Rows and roughly how far along a hidden order each lies, from 0 to 12
[ -6  -1  -8 -15  -9   2  -7   0   3  10  36   3 -23   3   2 -28   7  -8
   4   8  -8  -1 -10 -17   2  -6  -2  -3] : 4
[  6   7  -7   9  10  -3 -18   5  13   5  -8   4   3   4  -1  -5  -2  29
  10  -4 -10   8  -7  29  20 -13  -9 -19] : 7
[  1   6   5  -7  -8  11   1  13 -12  15   5 -16   6 -18  12   5  -3  11
  -7  15   9 -26  -5  -9 -10   2  -3   4] : 0
[ -5   0  -6   1  -3  25   3  -7  28  -2   0   4  -5   9  -6   3   4  30
  14   0 -10  11 -11  13   5 -23  -2 -18] : 11
[ 28   8   4  11  11 -14 -11  15 -25   3 -14  -2  21  -9   8 -20  -1  -4
   1  -4  11  -6  -3  31  24   1 -12  -4] : 4
[ 19  14  -1   7  11 -14 -12   2  18  11 -26   3  13   0   0   7  -2  18
   4  -3  -2   0  -6  17   3   8  -2 -20] : 5
[ 14  10   5 -14 -13  13   8  -4  14  16   6  -3  -2  -7   7  -2  12  -9
   1  14   8 -20 -24 -24 -34  11   5 -10] : 2
[ -5  -7   9  -8 -14  18  30 -10  -4  -9  11  -1  -8   0   0   4   7 -29
  -3   5  10  -6  -6 -29 -22   5  10  13] : 7
[ 20  10  -1   6   7  -1 -16   7   5  10 -15  -3  14  -4   4  -6   1  25
   8   0   1  -4 -10  28  12  -6  -8 -19] : 5
[-29 -18  -9 -17 -23  47   8  -5   7   6  37 -13 -21  -1  -1  -9   5  26
   2  15  -8  -3  10 -21  -2 -28   5   9] : 8
[-32 -16  -2 -11 -18  36  23 -10   3  -8  27  -6 -17   2  -4   8   1   7
  -1   8  -4   0   9 -24  -8 -19   7  16] : 9
[ -1  -1  -1 -12  -7 -11 -10   6 -16  15  14  -8  -4  -9   7 -13   0 -14
 -10   9   3 -13  12 -22 -10  13   4  11] : 0
[ -3   1  -6 -16 -12   7   0 -11  19  10  22   7 -21   8  -2 -13  11 -14
   5   6  -6   1 -14 -28 -19   4   7  -8] : 5
[ 20  11   7  11   7   4   6   2   6  -3 -26   1  18  -2   2   9   2  11
   7  -3   7  -4 -16  23   0  -1  -5 -15] : 8
[ -8   1   5 -13 -10   0   6  -1  -2   9   8  -7  -4  -8   5  11   0 -12
 -10  10   5 -18   1 -33 -30  16   8  11] : 1
[ 12   3  -5   5   2  15 -13   3   9   9 -12  -6  12  -2   1  -5   2  35
   8   1  -2   1   0  28  14 -17  -6 -16] : 7
[ 30  17   5   1   4 -12  -8   6   2  12 -15   1  12  -7   7  -8   5  -6
   4  -9  10 -12 -21  10 -10  14  -4 -16] : 2
[ -2  -8  -1 -12 -14  12  16 -19  15  -1  13   5 -15   8  -6  -1  13 -19
   2   2   0   4   0 -32 -27   6  14   3] : 7
[ -7  -6  -6 -19 -16   6 -12   1  -4  25  26 -12 -11  -8   6 -14   6  -1
  -7  17  -1 -15  17 -32 -14   4   7   7] : 0
[-30  -9 -16 -17 -17  32 -11  -2  19  17  38  -8 -24   2  -2 -10   2  34
   3  15 -19   1   7 -17  -1 -25   2  -1] : 5
[  6  10   2   0   2  -5 -14  19 -15  16  -4 -13  13 -16  11   1  -7  18
  -7   8   6 -20   1   7   2   4  -8   0] : 0
[  5 -14  -5 -12 -15  10   4 -16   5   5  18   2 -13   8  -4 -23  16 -23
   3   3   0   8   9 -28 -14   0  11   2] : 7
[ -4  -4   5 -14 -17  16  13 -11   7  13   0 -12   1  -8   3  19   6  -6
  -8  13  10 -18  11 -39 -42  13  16   9] : 3
[ -6  -2  -9   1  -1  12  -1  -2  12  -5  16   8 -13  10  -5 -17   4  12
  13  -3 -12  15  -9  14  19 -20  -5 -11] : 10
[ 14   5   7  -1  -1  -3   1  -6   9  10 -27  -6  17  -6   3  23   3   4
  -5   3  10 -11   7 -12 -32  16  10  -4] : 4
[-16   1   0   3  -1  22  18  -7  22 -17   3   8 -10  10  -7  14  -1  14
  10  -3  -9  11 -18   7   1 -16  -2  -8] : 11
[ -7  -6  -1 -17 -15   9  -4   0  -8  18  14 -15  -3 -10   6   3   2  -2
 -12  14   4 -18  18 -34 -24   9  10  13] : 1
[ 31   2   3  19  13 -16  -9  -1  -9  -4 -31   2  23   0  -1  -9   3  -6
   4 -12   8   8   7  29  12   4  -3  -9] : 8
[-30 -11 -11 -16 -13  13  -8  -3   8  12  32  -6 -23   2  -1  -4  -1  14
  -4  10 -15  -1  15 -28  -6  -8   6   9] : 4
[-26   1  -6  -5  -2  14   2 -13  36   0   1   4 -14  10  -9  29  -5  26
   4   1 -17   9   0 -11 -16  -7   7  -6] : 8
[-19  -8   1 -11 -10   3  13  -7  -2  -3  17  -1 -14   1  -2   9   0 -20
  -8   4  -1  -2   8 -33 -18   9  10  17] : 5
[ 20  11  -2   1   2   7 -14   3  17  18 -17  -5  14  -5   4   1   4  30
   7   6   1  -9  -9  14  -6  -2  -3 -21] : 4
[  4  10  -6   5   9  -5 -15   0  23   4 -12   8   2   6  -3   3  -2  28
  10  -4 -11   8 -12  23  11  -8  -5 -21] : 7
[  0  -3  11  -1  -2  -7  29  -5 -15 -22   6   9  -9   4  -1  -2   3 -51
  -3  -6  10   2 -13 -15  -7  13   4  15] : 8
[ -2 -15  -9 -10 -16  17   3 -19  12   3  17   3 -15  11 -10 -18  14 -12
   5   2  -5  14   9 -21  -8  -9  12   0] : 9
[ -9   4   8 -11 -13  20  29  -3   3  -8  21   2 -17  -1   3   4   5 -20
   0   9   5 -13 -27 -23 -20   1   0   7] : 6
[-14   9   2   1  -3  26   4   3  20   6 -14 -12  10  -8   3  36  -8  52
   1   9  -2 -15  -2   6 -13 -12   0  -7] : 5
[-19   0   0   0  -9  42  10  -1  20   3 -10 -17  10  -7   1  37  -5  60
   2  10  -3 -10   9   5 -10 -23   2  -4] : 8
[ -7   8  -2   6   5   7   5  -3  23 -11  -2  12  -7  10  -6   9  -1  17
  12  -6  -9  11 -23  17   9 -12  -6 -16] : 10
[ 21  -5   6  -6 -12  12  17 -12  -4   2   3   0   1  -1   1 -16  17 -32
   2   3  14  -5  -5 -18 -21   7   9   2] : 7
[-14  -8   4  -3 -10  18  30 -14   7 -20  15   8 -16  10  -7   4   6 -20
   5  -4  -1   9 -11 -15  -9  -7   5   7] : 11
[  0  11   5   2   3 -11  -8  10  -1  10 -17 -10  14 -12   7  26 -11  22
  -8   4   5 -18   3   1  -9  11  -2   0] : 1
[-17   1  -1 -21 -21  23  14 -14  26  11  21  -2 -21   2  -1  12   7  -2
   0  14  -4 -11 -12 -42 -39   4  12   1] : 4
[ 27  -5   3   0   2 -21 -11   3 -28   7  -4  -3  10  -6   4 -29   7 -35
  -5  -2  14  -3  13  -1   4  15   2   7] : 3
[-11 -10  -8 -10 -11  20   6  -1  -2   0  33   1 -19   4   0 -26   7  -3
   6   7  -7   4  -5  -5  11 -20  -2   2] : 8
[-22  -8   1  10   5   6  15  -8   8 -21  -9   6  -2  10 -10  24  -9  11
   1 -12  -7  18  10   7   8  -9   2   6] : 11
[-11  -4  -1   6   0  21  -4   7  -4   1 -11 -13  14  -8   2  16  -8  44
  -1   2  -1  -4  17  17  13 -19  -3   1] : 7
[-33  -5  -4 -15 -11  12   6  -5  12   3  25  -2 -22   3  -2  13  -4   3
  -5   9 -11  -3   3 -32 -16  -1   7  11] : 4
[ 26   7   3  -7  -8  13  -4   4  -1  19  -1  -9  12 -11   9 -17  11   7
   3  12  11 -19 -13  -1 -10   1  -1 -11] : 3
[ -3   2 -10   1   7  -6 -33   8   8  17 -10 -10  10  -4   2   5  -8  45
  -1   2 -10   0  20  14  11  -7  -2  -9] : 3
[-18  -7  -1  -7  -7   5  15 -16  16 -10  10   9 -19  12  -8  13   2 -14
   0  -3  -7  11   2 -25 -18   4  10   7] : 8
[ -6   3  -9   5   7   1 -22  10   6   6  -2  -3   3   0   0  -4  -7  41
   5   1 -11   4   5  25  25 -17 -10 -11] : 6
[-28  -6 -10 -17 -13  16  -4   2   7  10  39  -5 -24   1   1  -8  -1  13
  -2  13 -14  -4   2 -21   0 -12   0   7] : 4
[-36 -13  -4 -15 -23  47  21  -6  12  -3  31 -10 -21   0  -2  11   2  27
   1  13  -8  -5   2 -25 -10 -27   5  10] : 8
[ -5   8   5  10   9   1  -2  15  -6  -5 -15  -7  15  -9   5  21 -13  30
  -2   0   2  -9  -1  24  15  -7 -10   0] : 5
[ 12   5  -7 -11  -9  17 -24   4  12  34  -5 -19  12 -12   7  -4   5  44
   1  15   1 -21   9   0 -13  -7   2 -16] : 1
[-13 -12  -3  -7 -12  29  20 -21  25 -10  11   5 -14  13 -11   1  11  -1
   9  -1  -7  15   0 -16 -12 -15  11  -1] : 12
[  1 -14  -2 -14 -19  21  -8  -4 -10  25   6 -24  11 -13   6  -2   8  15
  -9  15   9 -17  34 -26 -22  -2  14   9] : 2
[-16   7   0  -6  -3   0  14  -6  20  -9  19  13 -23  10  -4   7   0 -14
   4   1  -9   4 -25 -17 -11   4   0  -2] : 7
[-17  -6  -2  10   6   3  -2  -2   3  -9 -18  -4  10   4  -6  27 -11  30
  -3  -8  -7  11  26  11  12  -9   2   5] : 9
[  4 -17  -6 -13 -17  19   1 -15  -2   8  23  -3 -11   3  -2 -27  16 -17
   3   5   2   4  13 -25  -9  -6   8   5] : 7
[ -9   9   6  12  10   7  10   7   8 -13 -18   0   9  -1   0  31 -10  27
   4  -4  -1  -2 -11  22   6  -8  -7  -5] : 8
[-16   6   1 -11  -8   4  14  -7  17  -3  19   8 -22   6  -1   7   1 -16
   0   5  -5  -3 -20 -26 -19   6   4   2] : 5
[-21 -16  -3  -7  -9   8  10  -5 -14  -9  24  -2 -14   3  -3  -7   0 -15
  -5   1  -3   6  18 -16   6  -7   5  22] : 7
[-27 -11   0   0  -1   2  16  -6  -5 -21  12   7 -14   9  -7   8  -5 -18
  -3  -6  -5  13   9 -12   4  -2   4  16] : 9
[-15  -9   2 -13 -19  26  18   1 -16   2  28 -11 -11  -8   5  -8   4  -9
  -5  12   6 -13   2 -24 -10  -8   3  17] : 5
[-31  -2  -2 -19 -18  27  13  -1  10   5  33  -7 -23  -3   2   9   0   9
  -3  16  -7 -14  -8 -33 -18  -7   4   9] : 4
[ 26  14   5  -2   2 -10  -8  -1  11  15 -18  -2  12  -6   5   3   6  -3
   0   4   8 -14 -14  -1 -21  18   3 -14] : 2
[-25   1   1  -9  -5  -6  12  -6   8  -8  17   7 -21   5  -3  12  -3 -19
  -4   2  -6   1  -8 -25 -17  10   5   9] : 5
[ -7  -4   1   9   2  19  16 -11  19 -15 -15   5   2  10  -9  21   0  17
   8 -14  -5  15  -1   9   3 -15   2  -5] : 12
[ -7   6   5   9   0  21  12   1  13  -5 -20  -6  13  -4   0  32  -6  36
   3   2   1  -7  -7  14  -5 -12  -3  -7] : 8
[ -9  -8   7 -10 -17  29  25  -3 -13  -2  16 -12  -4  -9   5   4   5 -13
  -7  11  12 -17   3 -27 -19  -2   7  18] : 5
[ 36   1   7   6   5 -18  -3  -1 -16   4 -21   2  19  -3   3 -16  10 -31
  -1  -6  16  -2   2   6  -5  19   2  -3] : 5
[-18   3   5 -16 -15  18  17   4   3   5  23  -7 -14  -7   6   9   1  -5
  -5  15   3 -20 -17 -30 -24   4   3   8] : 2
[ -7 -17 -10  -8 -13  22   1 -20  17   1  16   3 -14  13 -11 -16  12   2
   8  -1  -9  19  15 -12  -3 -15  11  -2] : 11
[ -2  -7   5  -5 -10   8  14   7 -30  -4  21  -6  -4  -9   6 -16   3 -24
  -7   6  11 -12  -1 -12   4   0  -2  19] : 4
[ 17  -2  -7  -4  -4  -3 -29   1   2  30 -14 -16  17  -9   5  -5   4  25
  -3   7   1  -9  26  -4 -11   3   7  -9] : 2
[ 13  -1   0  14  12 -10 -12  12 -22  -2 -18  -5  20  -6   3  -9  -6  15
   0  -8   5   3  12  34  31  -9  -9   0] : 7
[-21  -8   0  10   3   9  16  -9   9 -21  -8   5  -3  10  -9  23  -7  10
   2 -10  -8  16   8   6   8 -11   3   6] : 12
[-13 -10 -10  -3  -5  15 -25  -3  14  22 -12 -20  13  -6  -1  20  -5  59
  -5   7  -9  -1  43  -1  -4 -14   8  -4] : 5
[ -3  -1  -1   9   4  13  13  -9  14 -18  -3  12  -5  13  -9   1   3   2
  12 -10  -7  19 -12  16  12 -15  -3  -8] : 12
[  8   3  -3 -14 -11   3  -5   5  -8  17  27  -5 -10  -6   8 -28   9 -12
   0  12   3 -13 -12 -13  -6   2  -2   0] : 2
[-10  -3 -11 -15 -12  11  -5  -8  20  12  30   3 -24   7  -2 -19   9   0
   7   8 -12   3 -10 -16  -7  -7   2  -8] : 6
[-16 -13  -2  -7 -13  29  23 -22  22 -10  10   4 -15  12 -10  12   8  -4
   6   0  -5  13   3 -22 -14 -10  13   4] : 11
[ -9 -11 -10  -1  -6  18  -6 -21  32   3  -7   1  -3  13 -12   8   7  27
   9  -3 -13  20  18  -2 -10 -15  12 -12] : 11
[ -7   7   6 -11  -7  -3   6   8 -10   7  15  -5  -7 -10   8   4  -3 -13
  -9  13   6 -23 -11 -23 -16  14   0  10] : 0
[ 24  12   5  -7  -2 -13  -2   0   2  13   0   3   0  -4   6 -14   8 -28
   0   6  10 -13 -22 -12 -21  20   2  -8] : 2
[ -6 -15 -12  -1  -9  36  -8 -11  18   8  -2 -10   4   5  -6  -3   7  45
   9   3 -10  13  25  10   6 -30   6 -10] : 11
[  5   0  -3 -10  -7  -1 -21   6  -5  28  -1 -19  11 -14   9   1  -1  21
 -10  13   5 -20  20 -17 -15   8   5   3] : 0
[  9   7  11  -7 -15  30  22  -2   5   7  -5 -12   8 -12   7  15   8   6
   0  14  15 -25 -18 -16 -30   2   5  -2] : 4
